Here is a tiny trained network, its code and every weight. The questions are about switching its units off for an input and a class, where a switched-off unit gives its printed mean instead of its output.

import numpy as np


def w(rows, s, z=0):
    codes = np.array(rows[::2]) - 128.0
    scale = np.full(codes.shape[1], s)
    scale[-1] = z or s
    return codes * scale


def f(y):
    return y / 2 * (1 + np.tanh(0.7978845608 * (y + 0.044715 * y**3)))


def log_softmax(a):
    a = a - a.max(-1, keepdims=True)
    return a - np.log(np.exp(a).sum(-1, keepdims=True))


def net(x, mask):
    res = np.array(x, float).reshape(1, 2) / 4 @ E
    y = f(res @ A[0][:, :-1].T + A[0][:, -1])
    res = res + np.where(mask, y, B[0][:, -1]) @ B[0][:, :-1]
    return log_softmax(res[-1] @ U[:, :-1].T + U[:, -1])


A, B = {}, {}
E = w([
[131,98,235,147,121],'x0',
[3,117,131,65,231],'x1',
],0.014)
A[0] = w([
[37,140,86,103,189,166],'n1',
[117,103,118,187,96,94],'n2',
[144,179,136,179,140,61],'n3',
[204,135,185,183,36,137],'n4',
[113,115,167,144,118,92],'n5',
[171,151,73,188,207,181],'n6',
[107,149,178,125,91,155],'n7',
[136,112,119,150,182,148],'n8',
[153,118,4,122,96,149],'n9',
[103,139,249,144,138,194],'n10',
[161,163,32,122,102,145],'n11',
[176,154,141,121,113,191],'n12',
[104,171,134,104,121,143],'n13',
[157,122,164,116,124,253],'n14',
[231,129,161,159,141,133],'n15',
[154,129,94,127,153,124],'n16',
[157,145,58,126,150,169],'n17',
],0.015,0.0061)
B[0] = w([
[146,133,110,53,52,213],'n1',
[157,129,139,139,86,149],'n2',
[155,113,172,128,91,139],'n3',
[254,99,85,205,55,254],'n4',
[118,122,189,140,89,143],'n5',
[96,165,95,144,142,158],'n6',
[132,113,149,133,141,152],'n7',
[143,134,105,112,134,139],'n8',
[53,123,150,182,110,194],'n9',
[139,134,209,108,203,198],'n10',
[66,92,177,174,104,189],'n11',
[168,134,75,166,171,174],'n12',
[114,97,97,106,128,139],'n13',
[154,154,66,121,229,171],'n14',
[205,133,106,197,78,202],'n15',
[119,128,132,142,117,140],'n16',
[82,143,103,153,127,168],'n17',
],0.032,0.023)
U = w([
[162,151,128,178,210,157],'0',
[235,137,96,159,54,107],'1',
[122,174,79,36,26,178],'2',
[84,136,250,131,208,4],'3',
[21,137,139,212,129,125],'4',
],0.011,0.0025)

Each question gives the input, the list of numbers given to net, and the class t.
The units are the neurons (one row each of A and B). Each row of codes is followed by its name. A weight is (code - 128) times the scale printed after its matrix; where a second scale follows, it is the last column's (A, B and U).
mask holds one flag per neuron, in row order. A switched-off neuron (its flag False) gives its mean, the last column of its row in B, instead of its output. The means were averaged over made-up inputs and are rounded, as every weight is.
A unit's drop is (log p(t) with every unit on - log p(t) with that unit switched off) / (log p(t) with every unit on - log p(t) with every unit switched off).
The circuit of an input: a set's keep is (log p(t) with only the set's units on - log p(t) with every unit switched off) / (log p(t) with every unit on - log p(t) with every unit switched off). Starting from the 12 units with the biggest drops (on a tie, the unit counted first), units are removed one at a time, each time the one whose removal leaves the highest keep (on an exact tie, the one counted first), for as long as the keep stays at least 0.8.
circuit, biggest first: the units of the circuit, biggest drop first
top k neurons: the k neurons with the biggest drops, biggest first
drop when u is switched off: that unit's drop, to one decimal
input [5,0], class 0: circuit, biggest first -> n1; n10
input [2,1], class 3: circuit, biggest first -> n4
input [3,0], class 0: circuit, biggest first -> n4; n1
input [3,5], class 2: top 2 neurons -> n1; n4
input [-7,-6], class 4: top 2 neurons -> n9; n11
input [2,5], class 2: circuit, biggest first -> n1; n4
input [4,0], class 0: circuit, biggest first -> n1; n4
input [-2,-2], class 4: top 2 neurons -> n4; n1
input [6,6], class 3: top 2 neurons -> n10; n4
input [1,1], class 3: top 3 neurons -> n4; n15; n1
input [-1,-1], class 4: top 3 neurons -> n4; n1; n15
input [5,5], class 3: top 2 neurons -> n4; n10
input [7,7], class 3: drop when n10 is switched off -> 0.5
input [2,6], class 2: drop when n1 is switched off -> 0.4
input [1,0], class 0: drop when n4 is switched off -> 0.6
input [1,8], class 2: drop when n2 is switched off -> 0.0
input [-8,8], class 2: circuit, biggest first -> n1
